Each row has a class, written after it, and each block has its own classes.
25, 1, 13, 0, 10, -5, 26, -15, -17, -8, 27, -5, 31, 7, 3, -12, -1, -35, 32, 21, -14, 15, -41, 3, -5, -50, -25, -7, -31, -12, -26, 3, -32, -30, -27, 40, 2, 12	(55)
15, 2, 12, -16, -2, -2, 7, 7, -14, -10, -7, 1, 28, 8, -26, -12, 0, -28, 12, 44, -14, -4, -32, -4, -7, 4, 1, 11, 16, -7, -28, 16, -1, -33, -1, 4, -4, 2	(6)
12, -2, 2, -16, 1, 1, 7, 4, 53, -9, 27, -4, 23, -4, 4, 0, -9, -27, 1, 23, 13, 13, -34, 5, 8, -41, -5, -1, -11, 0, -28, 8, -25, -20, -42, 31, -2, 11	(55)
10, 4, -8, -7, -9, -43, 3, 16, -11, -4, 2, 17, 30, 29, -15, -2, -13, -27, 23, 50, -11, 1, -11, -16, -3, 14, -6, 16, 21, -2, -21, 13, 24, -38, -4, -15, 13, -3	(6)
3, 25, -1, -27, 3, -13, 8, 14, -1, -15, 0, -12, 21, 17, -22, 0, 4, -34, 4, 43, -7, -2, -29, -12, -23, 7, 3, -8, 25, 1, -25, 23, -4, -22, -21, 5, -6, 13	(6)
24, -1, -37, -3, 1, -4, 16, 2, 24, -3, 11, 5, 17, 12, -22, -21, -10, -41, 28, 13, 1, 17, -23, 2, 15, -10, -28, 1, -4, 7, -11, 19, -14, -24, 21, 19, -6, -1	(55)
24, 16, 6, -22, 11, -22, 10, 11, -4, -19, -6, -2, 5, 11, -21, -12, -5, -19, 14, 39, -13, -2, -31, -6, -24, 9, -5, 17, 40, -2, -18, 20, 8, -34, 13, -5, 5, 8	(6)
0, 6, 2, -19, -1, -16, 2, -2, -2, -37, 9, 2, 8, 0, -21, -14, 12, -33, 13, 40, -16, -20, -34, -15, -16, 4, 3, 2, 23, 0, -42, 24, 4, -23, -12, -3, 3, 10	(6)
10, -1, 6, -7, 7, -15, 17, 15, 47, -18, 16, -1, -82, -3, -20, 5, -4, -37, 25, 14, -14, -2, -40, -4, -2, -28, -23, 30, 5, 3, -22, 12, -15, -26, -9, -2, -24, -8	(55)
9, 5, 11, -11, 7, -36, -3, 9, 0, -3, 10, 0, 41, 17, -11, -17, -1, -24, 16, 22, -10, -6, -27, 2, 10, 10, 0, 23, 11, -8, -22, 19, 4, -21, -13, 8, 6, -6	(6)
16, 9, 18, -24, -11, -17, -1, 16, 6, -4, 8, 5, 31, 18, -20, -11, 1, -28, 15, 23, -21, -1, -39, -6, -1, 9, -1, 10, 23, -3, -30, 22, -9, -47, -11, 5, 4, -1	(6)
13, 6, 13, -10, -7, -16, 6, 9, -6, -9, 1, 10, 22, 17, -23, -12, -24, -29, 22, 31, -5, -2, -12, -9, -2, 30, -9, 23, 27, 3, -18, 27, -1, -41, 18, -9, 2, 7	(6)
-4, 8, 2, -31, -2, -17, 8, 15, -22, -19, -32, 3, 21, 6, -27, -11, -11, -29, 5, 43, -9, -7, -33, -29, -23, 14, 13, 10, 33, -1, -28, 14, 5, -45, -16, 4, 3, 20	(6)
12, -3, 18, -13, 30, -5, 1, 5, -20, -23, -10, 9, 29, 12, -26, -23, -8, -50, 24, 45, -40, -9, -16, -3, 18, 18, 4, 6, 31, -9, -39, 25, -13, -29, 12, 3, -4, 5	(6)
6, -23, 6, 12, 1, 5, 7, 12, 29, 1, 14, -1, 17, 5, -29, 0, 16, -40, 34, 7, -6, 5, -36, -10, -3, -32, -24, -5, 0, -8, -17, -5, -27, -25, -25, 27, -23, 0	(55)
10, 2, 13, -1, 6, -8, 16, 21, 40, -6, 26, -1, 20, 3, -15, -8, -18, -41, 27, 15, -6, 6, -36, 0, 11, -40, -23, 3, -1, -4, -20, 17, -18, -30, -2, 12, -10, 10	(55)
15, 13, 7, -16, -16, -18, 12, 14, -1, -6, 0, 10, 30, 9, -24, -7, -35, -37, 17, 33, -15, 19, -13, -10, -18, 20, -16, 12, 21, -2, -22, 31, 12, -45, 17, -2, 9, 8	(6)
14, 10, 26, -15, -3, -37, 17, 19, 1, -16, -7, 9, 25, 7, -21, -16, 9, -27, 10, 39, -11, -5, -20, -8, -13, 23, 13, 13, 22, -5, -28, 12, -6, -40, -1, 17, -7, 8	(6)
0, 3, 9, -32, -1, -6, 9, 9, -4, -21, -6, -3, 44, -1, -37, -5, 5, -17, 9, 41, -17, -3, -27, -4, -20, -2, -10, 8, 26, -6, -30, 20, -7, -37, -7, 11, -11, 3	(6)
13, 11, 14, -15, -7, -16, 0, 17, -11, -1, -5, 5, 17, 6, -32, 8, -4, -37, 5, 34, -13, -7, -15, -24, -12, 15, -6, 10, 25, -11, -26, 12, 12, -40, 5, 2, -7, 6	(6)
9, -3, 3, -3, 0, -5, 10, 10, 20, -1, -2, 3, 10, -4, -15, 2, -1, -38, 22, 18, 5, 2, -23, 6, 23, -13, -21, 9, 0, -8, -32, 7, -26, -18, -6, 19, -14, 6	(55)
6, 11, 14, -8, 1, -15, -6, 25, 18, -3, 10, -2, 28, 1, -19, -4, -8, -32, 11, -4, -5, -4, -19, -17, 9, -1, -14, 7, 2, -3, -17, 7, 4, -29, -1, 5, 3, 1	(55)
11, -1, 8, 0, -6, -22, 5, 12, 35, 4, 13, 0, 15, -11, -17, 0, -4, -30, 17, 10, -6, 12, -28, 5, 4, -27, -29, 13, -3, 1, -21, 3, -14, -34, 2, 32, -22, -4	(55)
-4, 17, 12, -26, -3, -12, 10, 8, -2, -18, -7, 12, 37, -3, -35, -10, -6, -31, 16, 46, -21, -8, -40, -4, -13, 14, -6, 11, 14, 1, -27, 23, -8, -43, 10, -3, -7, 16	(6)
3, -6, 7, -16, -16, -12, 4, 10, -10, -4, -2, 18, 28, 9, -34, -11, 0, -8, 2, 40, -10, -10, -17, -9, -7, 12, 13, 5, 27, 10, -20, 8, 8, -8, -11, 4, 3, -1	(6)
28, 9, 9, -10, -1, -11, 24, 20, 51, -39, 31, 2, 14, -2, 2, -10, -10, -24, 25, 24, -6, 9, -40, -10, -9, -38, -25, 5, -15, -1, -14, 6, -39, -20, -6, 24, -9, 3	(55)
-1, 7, 11, -16, 14, -18, 6, 36, -11, -5, -4, 3, 22, 8, -18, -15, -8, -33, 19, 23, -17, -5, -24, -8, -4, 16, -16, 11, -34, -5, -33, 20, -5, -47, 2, -7, 1, -15	(6)
9, 6, 8, -6, 3, -8, 6, 7, -9, -10, -5, 1, 35, 15, -9, -17, -8, -26, 24, 45, -13, -2, -26, -7, -2, 8, 4, 6, 18, -6, -27, 23, 26, -35, -11, -9, 22, -2	(6)
11, -5, 9, 17, -5, -2, 24, 6, 57, -8, 15, 0, 20, 10, -4, -9, 12, -27, 30, 8, -5, 0, -32, 12, 11, -39, -25, -5, -25, 9, -41, 8, -4, -14, -37, 17, 13, 9	(55)
5, 4, 10, -3, -5, -4, 25, 16, 46, -2, 13, -6, 19, 6, -17, -19, -4, -35, 23, 11, -3, 0, -26, -3, -7, -18, -28, -1, -11, -1, -20, -3, -39, -36, -4, 32, -19, 18	(55)
15, -8, -1, -12, 5, 1, 6, 16, 33, -14, 22, -8, 28, 2, -14, 1, -4, -51, 29, 20, -10, 14, -46, -5, -1, -56, -17, 8, -5, -4, -30, 2, -25, -30, -36, 38, -28, 8	(55)
18, 8, 13, -18, 0, -16, 21, 20, 57, -6, 9, -8, 14, 6, 15, 0, -19, -43, 17, 4, -8, 6, -33, -19, 1, -15, -40, 0, -12, -4, -30, 14, -35, -28, -6, 25, -21, 17	(55)
13, -1, 11, -9, -1, 4, 5, 11, 35, -11, 10, -11, 29, 8, -15, -12, -15, -49, 32, 4, -13, -2, -49, -3, 17, -24, -14, 0, -3, -6, -35, 4, -19, -26, -18, 32, -33, 14	(55)

A new block, with new classes.
6, 3, -6, 11, -2, 1, -9, 3, -7, 0, -5, 9, -5, 11, 2, 2, -3, -2, -5, 2, -8, -12, 6, -6, 2, -3, -1, 11, 1, -6, -1, -9, -7, -2, 3, 6, 0, -3	(100)
10, 15, -55, 2, -17, 3, 2, 0, 7, 0, 20, 5, -31, -7, 31, -8, -4, -16, -17, 21, -19, 16, -3, -1, -3, 11, -2, -7, 7, -33, 1, 31, -5, 42, -2, 4, 2, -1	(63)
8, 5, 35, 8, 6, 11, -17, 6, 12, 8, -7, 8, -9, 2, -18, 8, -6, 4, -5, -6, -11, -20, 20, 1, -2, -10, 11, 20, 4, -13, 2, 3, -4, -13, -2, 9, 6, 1	(100)
6, 5, -13, 3, 0, 8, -15, 3, 8, 3, 5, 14, -20, 1, -13, 2, -9, 2, -10, 5, -14, -14, 4, 0, 3, -1, 5, 13, 10, -13, 3, 7, -3, 6, 3, 7, 5, 3	(100)
-1, 7, 16, -2, 4, 8, -13, 0, 2, -1, -6, 9, -6, 1, -13, 9, 1, 0, -3, 35, 2, -14, 10, 4, 4, -4, 2, 9, 5, 1, 4, -5, 9, -6, 4, 5, 4, 3	(100)
3, -3, -20, 4, 2, -3, -2, 2, -5, -8, 8, 2, 4, -7, 12, 2, 4, -2, -1, 7, 4, 1, -5, -5, 3, 4, -2, -12, -1, 6, 6, -6, -3, 9, -4, 0, 4, 5	(63)
2, -4, 14, -3, 3, 3, -20, -1, 5, -6, -9, 7, -4, 1, 0, 5, -2, -4, -6, 12, 3, -17, -1, -2, 5, 2, 0, -2, -3, 4, -6, -31, 1, -6, -4, 2, -14, 3	(63)
9, 2, 34, 5, 7, 8, -12, -2, 10, 7, -11, 2, -2, 1, -23, 8, -3, -2, 0, -15, -8, -12, 15, 1, -2, -7, 7, 13, 1, 1, 6, 14, 1, -13, 3, -3, 5, -7	(100)
-2, -7, -23, 2, -6, 3, -15, 0, -2, -3, 2, 5, -9, -7, 14, 3, -3, -1, -8, 14, -4, -5, -4, 1, 6, 8, -5, -10, 9, -3, -8, -10, 0, 13, -3, 6, 2, 0	(63)
7, 9, 9, 6, 0, 4, -7, 2, 4, 2, -19, 12, -9, -4, -6, 3, -5, 0, -5, -3, -12, -6, 13, 3, 8, -5, 5, 19, 2, -9, 5, 12, -8, -9, 7, 0, 0, -2	(100)
4, -2, -71, -2, -20, -6, 16, 6, -7, -3, 26, 13, -21, -13, 45, -4, -2, 2, -11, 23, -11, 23, -14, -10, 3, 20, -10, -27, 3, -31, -2, 8, -5, 52, 0, -2, -1, 0	(63)
1, -5, -40, 9, -13, 0, 2, 3, 1, -6, 12, 11, -15, -12, 26, -2, -5, -2, -10, 17, -8, 9, -2, 1, -1, -2, 2, -12, 6, -24, -2, 9, 0, 29, 0, 40, 1, 0	(63)

Next block, with new classes.
-19, -19, 23, -21, 4, 2, -7, -43, -22, -7, -3, 35, -8, -5, -9, -4, -14, -11, -5, -4, 5, -16, 15, -6, -2, -6, -3, -24, 17, -12, -29, 11, 2, 11, 21, -32, -27, -3	(17)
-18, -26, 24, 3, -2, 22, 1, -17, 0, -6, -24, 6, -9, -39, 4, 0, 10, 7, 3, 23, -3, -1, -2, 7, 18, -6, 8, -8, 2, 5, -6, 3, 26, -2, 24, 20, 7, -2	(108)
-6, -27, 37, -13, 8, 2, -2, -29, -7, -6, -12, 11, -1, -3, 1, -7, 16, -3, 6, -7, -1, -10, 16, 10, 7, -14, 11, -5, 27, 2, -12, 11, 16, 6, 30, -13, -44, -4	(17)
-21, -14, 19, -11, 0, -23, -16, -42, 2, 10, 0, 45, -6, -3, 5, 8, 25, 5, 8, 33, -12, -2, 25, -11, -2, -2, 25, -18, 1, 23, 0, 26, 3, 8, 53, -10, 17, -11	(108)
-15, -26, 8, 5, -4, -10, -1, -16, -13, 23, -12, 22, -1, -26, 3, 6, -1, -12, -20, 20, 6, -8, 33, -1, 4, -5, 25, -1, 8, -1, 13, 8, -22, 4, 44, -13, -32, 2	(17)
8, -15, -9, 6, -1, 20, -2, -12, 0, 0, 4, 6, 4, -6, -3, -9, 10, 5, 6, 11, 5, -10, -12, 3, 1, -16, -3, -17, 8, -5, 10, 12, 6, 0, -6, -7, -29, -5	(17)
-1, -3, 4, 0, -24, 12, 3, -4, -10, 4, 25, 15, 9, 2, 6, -1, 34, 19, 13, 11, -7, -2, 0, -8, -2, -4, 18, -5, 6, -6, 6, 17, 20, 4, 8, -8, -13, -7	(108)
-9, -19, 23, 2, -4, -7, -19, -30, -14, 3, -18, 36, -17, -10, -7, 7, -10, 2, -11, 21, 7, -32, 26, -8, 11, -3, 5, -6, -11, 2, -6, 8, -9, 7, 54, -18, -15, -4	(17)
-10, 14, -4, 7, 1, -42, 4, -10, -10, 51, 32, 30, 8, 9, 9, 13, -9, -19, 9, 12, -11, 4, 15, -20, -13, -1, 20, -1, -12, 0, 5, 17, 6, 9, -1, -25, 26, 0	(108)
-6, 12, -1, 2, 4, -5, -14, -8, 7, 20, 9, 23, 6, 7, 2, 9, 17, 25, 17, 18, -15, 2, 18, -10, -9, 10, 19, -1, -26, 19, 12, 14, -8, -3, 19, -27, 34, 1	(108)
-11, 12, -8, -6, 0, 10, 3, -9, -1, 9, 23, 11, 14, 3, 6, 1, 2, 4, 12, 6, -2, 12, 2, -2, -8, -9, 15, -12, 3, 6, 1, 20, 16, 13, -4, -20, 4, -7	(108)
-10, -26, 24, -6, -7, 10, 0, -17, 3, 3, -4, -3, -2, -6, -5, 3, 18, -6, 9, 2, 13, 1, 11, 4, 7, -6, 2, -7, 22, -6, 16, 20, 9, 1, 14, -10, -24, 6	(108)
-4, 18, -16, 7, -16, 8, 5, 10, 10, 11, 39, 21, 10, -4, 10, 7, 18, 19, 6, 26, -12, 6, -16, -11, -13, -2, 15, -8, -9, 18, 12, 15, 11, 9, 3, -12, 32, -2	(108)
-12, -49, 32, -5, 20, 12, -5, -22, -2, 1, -13, 3, 2, -18, 1, -9, 24, -6, 2, 8, -2, -3, 18, 11, 7, -13, 10, 1, 30, 6, 13, 6, 1, 1, 26, 2, -30, -6	(17)
-1, 34, -11, -1, 7, 16, 11, 1, 0, 5, 39, 5, 17, 13, 0, -10, -26, 8, 27, -8, -8, 3, -19, -6, -10, -7, 2, -12, 8, -6, 2, 19, 24, 19, -37, -15, 16, -1	(108)
-2, -30, 13, -6, -5, 6, 0, -13, -28, 4, -17, 21, -11, -4, 3, 0, -35, -20, -12, -3, 13, -12, 3, 5, 5, -6, 11, -20, 26, -9, -18, -2, -10, 1, 10, -15, -41, 5	(17)
